grid =
[[ -9.60 -24.21  -2.10  23.44 -23.37  15.06   7.86  -5.92  13.76 -19.64
   -4.98  -0.37   1.35  21.71  20.64   7.56]
 [ 17.74  10.49  -2.62 -14.25  11.83   0.07  -8.40  16.17  -5.85  24.82
  -14.46  25.97   1.09  16.03 -19.08  -8.37]
 [  1.31 -13.26 -15.81  16.63  -2.95   4.03  -4.20   5.91  16.66  -3.01
   -5.05  16.10   5.48  15.79  16.14  17.26]
 [-12.57 -23.93  -1.14  24.06 -23.50  13.36   9.01  -8.69  13.41 -23.26
   -1.29  -6.34   1.02  15.52  23.12   8.67]
 [ 16.10   4.45  -7.24  -5.49   8.25   3.86  -7.95  12.78   2.97  22.56
  -12.43  29.93   1.93  23.78 -16.66  -2.86]
 [  9.84  13.01  11.19 -21.01   5.09  -0.38  -1.34   6.42 -17.34  16.14
   -9.87   5.28  -4.18   3.26 -23.45 -20.79]
 [-10.59 -24.32  -2.00  23.58 -23.54  14.42   8.07  -6.72  13.57 -20.91
   -4.09  -2.22   1.20  19.76  21.53   7.90]
 [  2.88 -11.51 -16.50  13.40  -1.09   2.51  -6.00   7.33  14.67  -0.34
   -6.74  17.81   4.99  15.24  13.00  15.59]
 [ 15.29   6.67  -9.58 -11.71  13.45  -6.07 -11.78  21.84  -5.38  17.61
  -16.99  23.31   3.70   6.53  -2.64   0.99]
 [-14.17 -21.62   2.28  23.20 -22.89  12.65  11.10 -10.96  11.86 -24.72
    2.52 -11.73   0.65  10.45  23.10   7.69]
 [ -1.25 -20.78  -7.98  21.59 -15.77  14.33   2.72   2.90  16.36  -8.82
   -9.65  14.35   4.14  29.09  17.54  10.77]
 [ 16.69  10.28   1.10 -15.49   8.41   2.64  -6.42  12.15  -7.48  24.84
  -14.15  23.94  -1.07  18.83 -25.23 -13.79]
 [ -9.35 -24.25  -2.69  23.74 -23.03  15.03   7.59  -5.74  14.33 -19.26
   -4.92   0.38   1.52  22.11  20.63   8.10]]
Indices start at 1.
row 1 col 1 -> -9.60
row 8 col 12 -> 17.81
row 2 col 13 -> 1.09
row 9 col 8 -> 21.84
row 7 col 4 -> 23.58
row 3 col 4 -> 16.63
row 4 col 9 -> 13.41
row 13 col 5 -> -23.03
row 13 col 12 -> 0.38
row 9 col 10 -> 17.61
row 10 col 13 -> 0.65
row 1 col 9 -> 13.76
row 7 col 8 -> -6.72
row 10 col 10 -> -24.72
row 4 col 13 -> 1.02
row 3 col 12 -> 16.10
row 1 col 2 -> -24.21
row 6 col 3 -> 11.19
row 11 col 8 -> 2.90
row 10 col 14 -> 10.45
row 11 col 11 -> -9.65
row 6 col 6 -> -0.38
row 6 col 11 -> -9.87
row 5 col 2 -> 4.45
row 13 col 8 -> -5.74
row 3 col 15 -> 16.14
row 12 col 3 -> 1.10
row 10 col 15 -> 23.10
row 3 col 3 -> -15.81
row 9 col 2 -> 6.67
row 7 col 6 -> 14.42
row 12 col 8 -> 12.15
row 7 col 2 -> -24.32
row 10 col 5 -> -22.89
row 11 col 5 -> -15.77
row 5 col 14 -> 23.78
row 9 col 14 -> 6.53

x =
[[ 0.04  0.10 -0.09 -0.20]
 [ 0.03  0.11  0.18 -0.03]]
Rows and columns are counted from 1.
row 1 col 1 = 0.04
row 1 col 2 = 0.10
row 2 col 3 = 0.18
row 1 col 3 = -0.09
row 1 col 4 = -0.20
row 2 col 4 = -0.03
row 2 col 2 = 0.11

m =
-455,23,-16,895,29,482,-331,-343
-680,-825,305,403,-101,445,-165,23
Rows and columns are counted from 1.
row 1 col 1 -> -455
row 2 col 5 -> -101
row 2 col 8 -> 23
row 1 col 4 -> 895
row 2 col 3 -> 305
